[39 -3 -1 4 1]
[-6 -3 -9 -2 -6]
[-32 -7 2 -2 -7]
|
[1 -2 2]

[3 -2 -16]
[-33 1 20]
[-18 -5 7]
|
[-16 1 -18]

[-19 2 -34 24 -24]
[-13 -1 -22 14 -22]
[17 -16 -14 -8 7]
|
[-24 14 -14]

[27 -8 -11 3]
[4 0 -5 -6]
[41 2 -28 3]
|
[3 -5 2]

[-18 -33 17 -4 -7]
[11 28 9 8 -17]
|
[-7 8]

[-3 -8]
[-12 5]
[-29 21]
|
[-8 -12]

[-2 2 32 0]
[0 2 -39 5]
|
[0 -39]

[4 -35 -32 9]
[-11 23 -32 28]
|
[9 -32]

[28 -1]
[19 -32]
[10 3]
[6 0]
|
[-1 19]
---
[15 -8 29 18]
[4 7 -27 38]
|
[15 -8]
[4 7]

[37 12 -30 13]
[-19 -3 -15 36]
[15 12 -34 25]
|
[37 12]
[-19 -3]

[-4 -4 16 10]
[26 -4 16 2]
[26 9 16 -5]
[9 -16 16 30]
[26 -4 16 -5]
|
[-4 -4]
[26 -4]

[-31 -19 15 31]
[36 -13 -26 32]
[-21 19 35 5]
|
[-31 -19]
[36 -13]

[-13 2 4 -5]
[30 8 -18 -1]
[17 -2 -10 -6]
[13 2 -29 -5]
[2 -3 3 1]
|
[-13 2]
[30 8]

[-6 6 7]
[-10 -6 -2]
[-24 30 -21]
[-7 18 -14]
|
[-6 6]
[-10 -6]

[1 -1]
[32 14]
[-13 -6]
[35 18]
[27 10]
|
[1 -1]
[32 14]
---
[10 29 -5 -18]
[11 30 -40 -8]
[24 -21 -23 -14]
|
[29 -5]
[30 -40]

[-11 0 -7 -1]
[3 6 23 -12]
[9 17 30 9]
[-7 17 -10 39]
|
[0 -7]
[6 23]

[-31 -17 8 -11]
[7 -6 -10 -14]
[-20 23 -29 -4]
|
[-17 8]
[-6 -10]

[-26 -2 3]
[-27 -4 -6]
[-23 -5 -6]
[-36 -2 29]
[-22 -5 -6]
|
[-2 3]
[-4 -6]

[11 -11 -13 -5 0]
[7 3 -3 -11 2]
[-10 1 -10 -9 -6]
[13 -38 -14 -12 -29]
|
[-11 -13]
[3 -3]

[-23 -20 -23]
[-18 -12 -26]
[1 -2 -31]
|
[-20 -23]
[-12 -26]
---
[12 -6 1 -15]
[18 -20 -16 -37]
[22 -16 8 -6]
[-9 -23 4 -14]
|
[18 -20 -16]
[22 -16 8]

[5 -37 -16 -9]
[13 19 -8 1]
[-8 -9 -13 0]
[26 -2 28 -20]
[-2 -30 -14 -7]
|
[13 19 -8]
[-8 -9 -13]

[-20 2 -21 16 35]
[-5 15 20 32 -7]
[-23 -10 8 -2 -2]
|
[-5 15 20]
[-23 -10 8]

[10 8 -19 14]
[-14 -21 -22 -31]
[-4 4 11 -34]
[-15 -19 -19 -25]
[-3 8 12 -29]
|
[-14 -21 -22]
[-4 4 11]

[-15 -1 14 -9]
[-17 -27 -20 -16]
[-31 -13 -13 -23]
[-35 -7 -13 -32]
[9 6 35 -5]
|
[-17 -27 -20]
[-31 -13 -13]

[12 4 7 5]
[11 -6 15 -2]
[10 7 4 -7]
[3 -30 8 20]
|
[11 -6 15]
[10 7 4]
---
[-11 11 16 -6 12 -24 -20 14 19 6 -25 -27]
[0 15 23 1 3 8 -23 14 30 -10 -36 -4]
[-9 -8 -5 -11 23 -12 -3 5 -3 32 19 -23]
[-12 1 20 -18 6 -29 -14 15 29 21 -41 -28]
[0 27 11 16 -7 18 -29 8 17 -12 -26 1]
[5 23 13 16 -7 -25 -11 2 7 1 -24 16]
[-3 -1 -9 -4 13 -21 10 0 6 -3 16 -21]
|
[-3 -1 -9 -4 13 -21 10 0 6 -3 16 -21]
[5 23 13 16 -7 -25 -11 2 7 1 -24 16]
[0 27 11 16 -7 18 -29 8 17 -12 -26 1]
[-12 1 20 -18 6 -29 -14 15 29 21 -41 -28]
[-9 -8 -5 -11 23 -12 -3 5 -3 32 19 -23]
[0 15 23 1 3 8 -23 14 30 -10 -36 -4]
[-11 11 16 -6 12 -24 -20 14 19 6 -25 -27]

[-18 11 -17 15 14 -18 8 -31 1]
[-14 -15 -7 -3 15 -2 11 -8 10]
[-13 -14 -7 -3 15 -1 10 -8 11]
[19 8 -15 8 6 -25 -6 -8 20]
[17 -7 -12 2 -10 -7 6 1 5]
[2 -1 -9 -7 8 9 4 -9 19]
[8 -2 -6 -9 -10 19 -5 -2 8]
|
[8 -2 -6 -9 -10 19 -5 -2 8]
[2 -1 -9 -7 8 9 4 -9 19]
[17 -7 -12 2 -10 -7 6 1 5]
[19 8 -15 8 6 -25 -6 -8 20]
[-13 -14 -7 -3 15 -1 10 -8 11]
[-14 -15 -7 -3 15 -2 11 -8 10]
[-18 11 -17 15 14 -18 8 -31 1]

[2 6 -9]
[1 -11 -10]
[-10 13 -30]
[-7 10 -17]
[-28 9 -19]
[-10 11 4]
[-9 18 -15]
|
[-9 18 -15]
[-10 11 4]
[-28 9 -19]
[-7 10 -17]
[-10 13 -30]
[1 -11 -10]
[2 6 -9]

[-11 0 -13 -2 -30]
[-12 2 -14 -1 -28]
[-13 6 -16 4 -19]
|
[-13 6 -16 4 -19]
[-12 2 -14 -1 -28]
[-11 0 -13 -2 -30]

[-15 -6 -31 13 -7 -23 -18]
[-19 19 -6 -24 -22 5 26]
|
[-19 19 -6 -24 -22 5 26]
[-15 -6 -31 13 -7 -23 -18]

[1 18 10 -4 11 -18 6 6 12 -13 16 18 -19 -23 24]
[30 -5 -35 -2 34 14 -36 -17 -33 20 -12 -3 -26 -17 -16]
[8 -22 -24 -12 2 21 -22 -21 -25 22 -22 -22 -4 15 -19]
[27 1 -22 6 26 15 -22 -4 -21 19 -4 3 -14 -8 -13]
|
[27 1 -22 6 26 15 -22 -4 -21 19 -4 3 -14 -8 -13]
[8 -22 -24 -12 2 21 -22 -21 -25 22 -22 -22 -4 15 -19]
[30 -5 -35 -2 34 14 -36 -17 -33 20 -12 -3 -26 -17 -16]
[1 18 10 -4 11 -18 6 6 12 -13 16 18 -19 -23 24]
---
[4 5 12]
[38 20 -16]
[5 -8 4]
[30 11 -16]
[8 -31 13]
|
[4 5]
[38 20]

[-4 9 -22 -31 -9]
[3 22 -14 -31 -5]
[12 27 22 -9 15]
|
[-4 9]
[3 22]

[1 1 -9 -7]
[3 2 14 9]
[21 9 -26 -39]
[15 15 37 25]
[17 7 -20 -34]
|
[1 1]
[3 2]

[-2 7 -2 -36 -25]
[-6 40 -4 -29 -38]
|
[-2 7]
[-6 40]

[26 -37 -33]
[30 -37 -40]
[-13 3 -41]
[-13 3 -40]
[29 -18 -12]
|
[26 -37]
[30 -37]

[9 -40 18 24 13]
[28 -14 -29 -40 -41]
|
[9 -40]
[28 -14]

[17 7 7 18]
[-6 -34 -30 -17]
|
[17 7]
[-6 -34]

[0 -39 17 14]
[-38 21 -11 2]
|
[0 -39]
[-38 21]

[14 25 27]
[10 26 7]
[11 20 5]
[16 38 4]
|
[14 25]
[10 26]
